Here is a tiny trained network, its code and every weight. The questions are about switching its units off for an input and a class, where a switched-off unit gives its printed mean instead of its output.

import numpy as np


def w(rows, s, z=0):
    codes = np.array(rows[::2]) - 128.0
    scale = np.full(codes.shape[1], s)
    scale[-1] = z or s
    return codes * scale


def norm(h):
    return h / np.sqrt((h * h).mean(-1, keepdims=True) + 1e-5)


def f(y):
    return np.maximum(y, 0)


def log_softmax(a):
    a = a - a.max(-1, keepdims=True)
    return a - np.log(np.exp(a).sum(-1, keepdims=True))


def net(x, mask):
    res = np.array(x, float).reshape(1, 4) / 4 @ E
    u = 0
    for l in range(2):
        y = f(norm(res) @ A[l][:, :-1].T + A[l][:, -1])
        res = res + np.where(mask[u : u + 11], y, B[l][:, -1]) @ B[l][:, :-1]
        u += 11
    return log_softmax(norm(res)[-1] @ U[:, :-1].T + U[:, -1])


A, B = {}, {}
E = w([
[87,99,121,173,92,197,82,191,134,113,113],'x0',
[128,155,122,159,148,109,110,98,69,135,43],'x1',
[91,132,95,150,145,183,180,77,124,65,133],'x2',
[134,193,171,150,80,149,252,197,154,179,100],'x3',
],0.011)
A[0] = w([
[133,195,95,166,151,122,187,97,156,35,137,1],'0.n0',
[225,126,100,95,199,67,85,78,120,161,130,83],'0.n1',
[184,115,107,20,198,86,96,71,102,183,133,3],'0.n2',
[86,128,46,248,101,202,159,147,48,88,123,125],'0.n3',
[206,93,87,72,222,44,123,129,66,183,129,56],'0.n4',
[173,101,98,55,117,73,87,64,28,137,122,92],'0.n5',
[127,238,117,93,107,171,208,194,137,105,121,171],'0.n6',
[97,144,132,204,82,254,147,182,187,153,99,87],'0.n7',
[139,196,133,105,192,172,195,81,142,80,134,13],'0.n8',
[158,72,107,55,138,143,136,240,189,149,181,137],'0.n9',
[42,51,48,142,132,212,105,142,140,18,117,72],'0.n10',
],0.0073,0.0034)
B[0] = w([
[106,142,169,146,110,119,30,78,31,78,186,177],'0.n0',
[155,242,197,182,45,92,85,201,55,2,147,235],'0.n1',
[136,108,187,154,169,104,48,153,125,109,196,225],'0.n2',
[103,98,102,59,108,61,137,107,85,172,123,229],'0.n3',
[68,151,174,64,83,55,58,122,67,48,125,234],'0.n4',
[146,148,225,145,134,111,90,165,193,131,49,227],'0.n5',
[91,71,58,144,184,138,193,102,183,166,68,254],'0.n6',
[176,206,198,149,112,92,99,155,91,40,148,239],'0.n7',
[122,89,153,52,49,152,68,94,104,50,155,185],'0.n8',
[121,153,146,195,105,36,109,124,208,140,77,220],'0.n9',
[61,17,41,79,96,224,158,145,137,168,176,229],'0.n10',
],0.0076,0.0072)
A[1] = w([
[164,182,113,85,104,114,215,85,72,121,186,52],'1.n0',
[99,142,63,73,209,79,158,104,75,215,19,188],'1.n1',
[137,74,123,46,129,223,129,54,122,124,194,9],'1.n2',
[106,231,102,145,197,222,104,120,51,192,65,3],'1.n3',
[199,210,143,203,178,132,173,123,166,86,43,6],'1.n4',
[150,122,154,109,71,138,2,221,94,150,162,185],'1.n5',
[208,180,192,109,183,26,22,135,145,155,195,193],'1.n6',
[93,193,93,151,70,175,151,86,75,69,122,24],'1.n7',
[65,109,85,136,177,113,195,110,164,162,112,233],'1.n8',
[205,149,222,129,161,62,14,116,115,146,118,76],'1.n9',
[241,115,126,156,240,69,62,78,79,81,135,35],'1.n10',
],0.0081,0.0032)
B[1] = w([
[69,126,116,100,59,100,45,98,83,74,195,154],'1.n0',
[154,132,89,80,17,66,132,163,215,206,17,171],'1.n1',
[165,94,88,181,172,191,170,113,101,111,217,167],'1.n2',
[72,62,126,13,34,51,165,108,143,105,152,139],'1.n3',
[223,163,148,158,216,213,173,112,148,142,184,162],'1.n4',
[103,164,222,135,131,87,14,64,39,19,96,231],'1.n5',
[42,180,164,30,23,34,76,9,64,59,75,251],'1.n6',
[106,179,144,75,139,61,54,100,128,91,117,162],'1.n7',
[141,69,89,132,98,102,97,144,185,187,131,174],'1.n8',
[76,153,188,66,56,75,88,37,58,38,107,236],'1.n9',
[119,158,254,177,147,64,80,132,110,70,53,172],'1.n10',
],0.0089,0.012)
U = w([
[86,122,32,71,63,64,172,160,207,229,60,135],'0',
[96,231,212,109,78,30,15,105,54,8,114,192],'1',
[61,41,2,67,203,220,64,60,56,51,245,58],'2',
[208,241,168,243,247,204,195,211,201,143,120,2],'3',
],0.01,0.0052)

Each question gives the input, the list of numbers given to net, and the class t.
The units are the neurons (one row each of A and B). Each row of codes is followed by its name. A weight is (code - 128) times the scale printed after its matrix; where a second scale follows, it is the last column's (A, B and U).
mask holds one flag per neuron, layer by layer. A switched-off neuron (its flag False) gives its mean, the last column of its row in B, instead of its output. The means were averaged over made-up inputs and are rounded, as every weight is.
A unit's drop is (log p(t) with every unit on - log p(t) with that unit switched off) / (log p(t) with every unit on - log p(t) with every unit switched off).
unit that matters most: the unit with the biggest drop
k most important neurons: the k neurons with the biggest drops, biggest first
k most important neurons of layer l: the k neurons of layer l with the biggest drops, biggest first
drop of u: that unit's drop, to one decimal
input [-2,-5,7,-8], class 2: unit that matters most	0.n10
input [4,0,1,4], class 3: 3 most important neurons of layer 1	1.n6, 1.n4, 1.n9
input [5,4,8,6], class 0: 2 most important neurons	0.n6, 0.n1
input [1,6,5,6], class 0: 3 most important neurons	0.n6, 0.n1, 1.n1
input [6,-3,-2,5], class 3: 3 most important neurons of layer 1	1.n6, 1.n9, 1.n4
input [5,1,5,6], class 0: 4 most important neurons	0.n6, 0.n1, 1.n5, 0.n3
input [6,8,1,-5], class 0: 2 most important neurons	0.n1, 1.n1
input [-1,0,5,3], class 2: 3 most important neurons of layer 0	0.n8, 0.n1, 0.n6
input [0,0,-1,8], class 3: 2 most important neurons	1.n4, 0.n7
input [-4,0,-3,4], class 0: 2 most important neurons	0.n6, 0.n7
input [8,0,-2,8], class 3: 2 most important neurons of layer 0	0.n7, 0.n6
input [-2,-8,0,6], class 3: 2 most important neurons of layer 1	1.n6, 1.n4
input [6,4,-3,8], class 3: 3 most important neurons of layer 0	0.n7, 0.n6, 0.n10
input [3,5,0,7], class 0: 2 most important neurons of layer 0	0.n6, 0.n1
input [0,5,-3,3], class 0: unit that matters most	0.n1
input [5,-4,0,8], class 3: drop of 0.n7	0.2
input [-7,-6,4,8], class 0: drop of 1.n5	0.1
input [-2,-6,-3,2], class 0: drop of 1.n5	0.1
